Each row, then the grade of its hidden value:
[-269 -286  -14   90  -27 -154   87  -65  -69  106    7  -17 -128 -238
  224  208   18  -47  200   98  -26   82  179  -76  -45 -233 -357  -81
   54  197 -308  213 -237    1   94  -14  136   31    1  -52   37 -283
  101   21  212   23  231  108 -287] : Ph
[-262 -231 -111  -51   54 -104 -391  -40   34   82  -49   50  218  -41
   18   94  -13   98  -36  287  -74 -184  145 -134   31 -120   14 -134
  262  121 -177  -63   13   17   24  -62   88  234  -91    1 -219 -170
  115   22  265   26   -1   98 -140] : nt
[  55 -265 -241  126   66 -130 -144  -33  -67   53   90  -96   70 -327
  308  101  264 -184 -133  234   95   91   96  -97 -166 -201 -239 -231
  115   12 -244  187  -27   37   -6  265   73    7 -172 -186 -220 -217
   43 -168  337   -3  119 -163 -193] : md
[-269   27   19  104 -110  102 -114 -206  251  118   42  159   90  237
  119   38 -208  356   86  386 -291 -179  -87 -173  230    7  413 -300
  163 -189  204  -68  107  -43 -231  -94   83  -26   88   46 -163 -133
  -40  -52   63  109   -2  276   23] : md
[  45 -154  -34 -207   92  -90  -86  113  -68  -13   33   88  135 -146
 -281  214   23  -18  -90 -227  129   86  337   55 -238  -99 -137  263
  120  247 -252  -86   21  -85  140  -80   35  297  -93   88  -38 -145
  161  228   57 -156  -27  135 -152] : Bm
[-398  -40   77  -29 -143  -33   62 -174  149   49   59  165 -205  192
  463  213  161   11  139  531  -97   71  -48   20  297  -51 -105 -260
  139 -158 -238  196   19  -27  -29   82   63    6   -7 -153  129   -7
  -99  139   70  -10  310  249  -62] : nt
[-260    6  154  -82  -95  -44    5 -152  172  -30   68  125 -202  214
  285  236  185   -9  -12  352  -55   98  121   34  168 -100 -119 -190
  146  -60 -279   97  106  -30   73   77   34   95  -59  -63  142   -2
  -37  151   64  -24  223  244  -58] : Bm
[ -11  310  213  -28  -44  -96  135  -44   11   69   43  171 -109  287
 -193   11 -367  327  139 -195 -238  -75   39  -12  185   53  303   -8
  119  -57  233  -99   91   34  -34 -232  -38  -26  137  225  244  -38
  -26   17 -143   48 -247  292  190] : Ph
[ 340  266 -149   34  -23 -106  -77  -64   -1    9   71   17    3   47
  -95   21   40  109 -107    3  -87   11  -84   18  -80  -20  357 -179
   35 -226  313 -130  198  111 -198   40  -30  -96  109  177   54   -3
 -129  -51 -132  -23 -171  -21  270] : Ph
[-207   19   26 -128  -54 -176   -7  -47   77    2  -19  163 -118  129
   25  184   32  -25  269  204  -29   64 -114  116  171   78   20   88
   -3  -83 -114   10  -34   20  -51  -49   71   46  126   -6  338   31
  -76  384 -223  -99  192  221   80] : mq
[-173   -2  188 -216   64 -198 -192  -12   42   87 -121  144 -184  131
 -290  165 -176  231   16  -72   -7  -57  204   39  239   41   26  174
  244  107 -274  -49   32   28  183 -132  -97   48  123  234  107  -88
  266  274 -276   62  -78  237  -28] : mq
[  29 -139   20  250  -24   22   29 -207  156  -13  243  -58   -3  -53
   80   17  -37   74   92  -19 -205   14  -52 -208  -12    3  108    3
 -102 -193   43  154 -159 -128 -168  168  141 -206  -28  -67  -92 -240
  -71  -54 -100   65   -7   42 -300] : md
[-150 -134 -116   48  -65   97 -271 -237  280  -45   46   68  181  110
  286  101  211   69 -145  599  -67  -40  -60  -91   42  -64  198 -332
  131 -189  -81  -28  192  -52 -137  148   96  110 -116 -137 -305  -51
  -37  -10  156   49  179   92  -56] : Bm
[ -58 -176  -70 -110  173 -233 -124   31 -167  101  -79   23  -37 -201
  -69  154  -44   49 -146  -87  120   20  303  -34   47 -139 -249   45
  259  185 -427   90 -152   26  261   59  -57   92  -77   84 -158 -194
  278   24   65   44  -71  -85 -237] : md
[-133  152  182   37 -104   30   15 -308  222  -30  143  101  -49  467
   97  111  -68  193  -92  171 -291 -125   51 -112  273   37  277 -239
  116 -275   24  -33   83  -92  -70   16  -37    2  -11  126   47   22
 -171  -12  -66   59  -79  293   18] : zd
[ 185  167  203  180   -8  -35  273 -171  -69  -32  152  -29  -35   96
 -114  -44 -323  268  -20 -426 -249  -22  190 -153  -62 -108  128  -43
   13   11  151   21  -72  -42   77 -113    5  -59  -48  183  -10 -179
    2 -284    7  154 -315  107 -105] : zd
[   2  243  110  -91   41 -295  -75   47 -181  114 -202   91  -98   70
 -291  -21 -375  340  131 -196 -117 -130  104   41   89  -76  159  -37
  226  204  126 -160   90  229  140 -362  -63   70  175  317  186  -77
  192  -39  -63  143 -281  155  260] : Ph
[ 272  -73 -106 -240  119 -262 -255  171 -183    9 -132    4    7 -295
 -416  146   95   -4 -101 -266  244  106  223  170 -291  -84 -100  283
  128  265 -193 -119  139  117  160 -103  -59  160   54  204   19 -107
  286  223 -169  -72  -83    1   62] : zd
[ 217   81  -32   94  -48  -58  171   58  -51 -101  105   -5  -64 -278
  219   23  170  -60   95   42   75  312   17   86 -376 -262 -141 -118
  -61  135   82   76  170  100   12   29  188   58 -110 -184   80 -128
    9 -106  233  -22  125  -49   24] : qh
[ 181   36 -126  -84  145 -353  -59  149 -170  -33   -2   11  -50 -226
 -160   65   39 -164  149 -182  121  150  -17  101 -115  -21 -125  223
  -37   74  -91   10 -108  129   57   60   79   22   20  -16  307  -62
   19  230 -142 -117  -34 -148   37] : Ph
[ -41   17 -161 -105   78 -175  -29   23  -20  -62  121   98   46  -21
   54  168  132 -158   60   88    1  103   12   17   22  -45  -65   67
   -1  -93 -131   12 -170  -28  -20  155  145  122  -79  -89  192   -7
 -170  280  -23 -201   67  -83 -114] : nt
[ 248  -81 -292  -42  -32 -171 -164  -14   26  -26  168  -90 -107 -224
   -1  326  508 -328  -94   77   83  200   82   67 -301 -153 -103  -19
 -103 -126  -73    5    1   21 -189  263   88  -29   82   78  202  -83
 -194  297 -112 -277  213  -56  -27] : mq
[ -57   89  -63  156 -137 -213  243 -148  -89   25   95  -67 -313  -77
  395  210  195 -135  186  162 -150  159   29   -4  -59 -302 -233 -354
  -72  -39   -1  173 -162  126  -43   62  144  -92   88   22  349 -105
 -230  -45  145  -40  217   19  -11] : Ph
[ 255  308  136 -105   32 -158   88   57  -34 -153  185   59  -46  162
 -162   74   32  -50  -65 -288  -56  131  194   95 -180  -89   21   63
   14   54   81 -132  169   33   89  -34   31  198 -115   95  347   51
 -132   84   44 -149 -198  106  140] : qh
[  74 -197  163  226 -101   14 -194 -282  238  -76  225 -183 -111    2
   87   78  217   12  -95   56 -190   -7  124 -180 -156 -110   -8 -114
  -27  -76  -87  124  109  -68  -70  150   71 -129  -72   16 -101 -227
   10 -119  -12  121   40  181 -251] : Bm
[ 179   94   27  152 -114 -110  221 -117  -92   12  115  -32 -201  -47
  378   21  173  -50   18  114  -15  170  -81   60  -50  -88 -102 -275
   31 -138    5  235  159  101  -35  106  -40 -157  -39 -104   99  -40
  -85 -249  107   72   60   61  128] : md
[ 294 -117 -258   32  130 -198 -117   49 -175   12   98  -92  201 -273
 -178   84   63 -129 -123 -246   52   19  160  -59 -302 -111  -41   63
   14   59  -29  -43  -91   16  -28   85   41   90  -76   83  -70 -178
  -11  -30  109 -109 -149 -134  -80] : Ph
[-328 -153 -230 -215   39  -72 -268  -83  198  -65 -143  174   -1  -76
  228  292  308  -25  -14  670  164  163  -12  101  104 -156  -85 -115
  114  -10 -397  -33  -50    5   71  171  181  218  -23 -131 -121   -5
  101  437  -59  -77  416  -92 -177] : qh
[-106 -283  -72 -253  142  -87 -216   84  -37  150 -121  159   92 -186
 -414  209 -170  221  -53 -160  159  -19  252   25   37   53   -6  375
  228  183 -354  -48  -91 -108  130 -102  -66  127   78  193 -258 -221
  390  328 -244  -28  -47  138 -241] : md
[-201 -238  216  -23  -34  -22   33 -127   45   60  -48   43 -160  -99
 -147  174 -169  276  107 -148  -44   37  264  -49    3 -106 -138  189
   95  227 -304  106 -115  -94  187 -169   29    6   71  154 -123 -284
  332  114 -170  147   66  276 -341] : zd
[ 245  -95 -106  -63   32  -65 -127    4  -77  -75  109  -29  313  -75
 -308  109   44  -35 -136 -277  -10  -35  230   -5 -389  -79   67  141
   14  133   27 -185   91  -66  -18 -119   42  295 -107  153  -75 -105
  -24   41  109 -139 -161  142  -17] : Bm
[ 116   13  126   74 -117   44   90 -202   -2  -17  -11   59   84  131
  156  -76  -50  212  -61  122  -17   -9  -89   53    1   71  165 -168
  132  -93    9   70  328   12   10 -115 -127   14  -82  -37 -220   -1
   92 -281   42  205  -65  263  179] : zd
[-224  143  128 -155   19   10   67 -126  225 -147   55  261   26  319
  -27  119 -123  173  108  161  -97   71  -30   41  235   71  189  117
   14 -120  -99  -95  -62 -130   54   -9  130  176  -52  -37  112   70
  -52  358 -227  -51   49  147 -104] : qh
[ 242   29   38  191  -12 -170   60 -130 -108   26   93 -152 -215 -168
   30   13    9   87  -26 -209 -106   66   99  -83 -126 -166  -66 -113
   10   -4   18  150  -42   92   36   61   -5 -215   33  128    9 -209
   61 -232  -56  145 -129  -45  -98] : md
[ 170   68  -35   72   23   88 -128  -40  143  -53  132  105  367   90
 -157 -108 -187  206  -40    5 -127  -85  -70 -112 -121   78  456  -13
   54 -115  305 -181  237  -62 -198  -57   89  109 -105  -45 -195  -92
  -38  -96   83   15 -213  119   94] : zd
[-112 -130   56  110   23   74  198   60   30   94   50  159   77 -236
   43  -14 -324  254  231  -39   -6  127   41  -99  -59  -71   30   86
   65  147   10  117  -40  -79   -8  -94  163  -14  -42 -174 -185 -320
  225  -68  146   94   40  109 -210] : mq
[ 157 -173 -148  217  -33   43   22 -187   59   -1  114  -76   33 -233
  250   48  157   27  -98  177   10  125  -26 -106 -157 -128   15 -202
  -12 -134  -50  168   10  -38 -101  216   71 -145  -76 -114 -318 -217
   38 -200   71  106  106  -88 -187] : mq
[-215 -240  154   72  -70   82  -71 -134  204   28   35   49  -97 -102
  163  116   24  189   46  237  -31   88  134  -87  -23 -141  -84  -66
  122  109 -231  144   94  -72   54    6  107   -5  -51 -101 -225 -263
  248   -8   79  146  196  214 -282] : Bm
[-208  175  247 -172   68 -150 -121  -84  181  -69  -29  188 -222  298
  -22  103  -81  174   -9  164  -59   36   84   24  357   25   60   19
  197  -57 -250  -12   60   24  192   53   -2   45  -24   21  182   37
  111  250 -222   70  -20  103  -39] : Bm
[ 151   -7   80  -94   -5  -21  146   70   20  -43   62   88 -193 -248
 -216  166    7  122  113 -264  105  304  143  109 -222  -98  -73  329
  -63  137  -83   49    3  -55   67  -31  103  -40   79   59   76 -191
  200  270 -302  -54   85   82 -185] : Bm
[-117  115  216  111 -104  -10  240 -212  205  -78  154  142 -222  251
  394    5   26   29  204  307  -99  163 -269   24  312  146   74  -97
  -42 -335  -68  246   61  -45  -73  181   43 -204  -42 -268  205   43
 -134   47 -176   87  170  161   15] : mq
[ 351  105 -163    6   28 -215  -97 -122 -143  -60   17  -81  129   22
 -204   36   48   -7 -126 -182  -51  -65   -1   29 -160   -7  185  -32
  -14 -110  114 -135   32   84  -48  -25  -62   47   32  238   37   19
 -111  -37 -141  -18 -218  -27  173] : mq
[  63 -185 -210  -67   10 -120 -230 -178   66 -151   61  -79   67  -72
  132  251  472 -238 -206  272   89  105  100   50 -191 -155 -159  -95
  -14  -58 -319   -7  -17  -27   37  226   78  188 -128  -10  -79   -2
  -79  188    6 -115  202  -68 -158] : qh
[-102  186  158 -235   60 -237  -64 -114    0  -52 -106  154 -201  315
   10  142   13   86 -129  127   34   19  101  126  345   38  -25  -46
  243  -76 -346   -3   78   73  263   31 -150   98  -28  109  173  143
   80  179 -211   57  -52   89  102] : zd
[ 413  131   57 -147  145 -266  194  149 -326  -89  -45   50    8 -177
 -333  -41 -151   25   17 -559  213  195   92  204 -201   47 -104  389
   16  179 -109    5   39   79  258 -119  -95   90  -68   72  142  -11
  194   38 -212    2 -254  -48  105] : zd
[ 206  -64 -218 -137   28 -205 -331  -15  -21   -9  -47   21   88  -55
  -74   88  288 -116  -90  206  160   19 -157  159  -49  135  111   47
   77 -164 -101  -46  219   95 -106  104  -88   30   39   19    3   73
    5  197 -217  -80   33   17  219] : md
[   1   30  -17   55   57  -91  103   46   34  -35   56   70 -145 -251
  135   73   -5   41  139   64   40  262   41  -26  -80 -204 -107   -9
   -7   74  -70  115  -84   44   56  126  212  -56  -41 -165   62 -204
   99   72   27   15  131 -145 -190] : zd
[  40   48    4   92  -96   46 -208 -242  155  -63  -64   40  176  154
  161  -97   17  258  -85  414 -101  -98 -168  -20    0   -8  347 -331
  137 -130  139  -90  363   81  -84  -77    5   68  -60  -33 -289    7
   54 -223   74  219  -31  142  196] : Bm
[ -36  114  269   71  -24  -38  181 -167   38   -8   82   68 -143  179
    3   23 -241  256   18 -153 -178    5  144  -88  138  -45   62  -46
  103  -15  -47   78   -6  -40  121  -69  -19  -51  -32   90   31 -122
   72 -118  -50  156 -145  190  -99] : zd
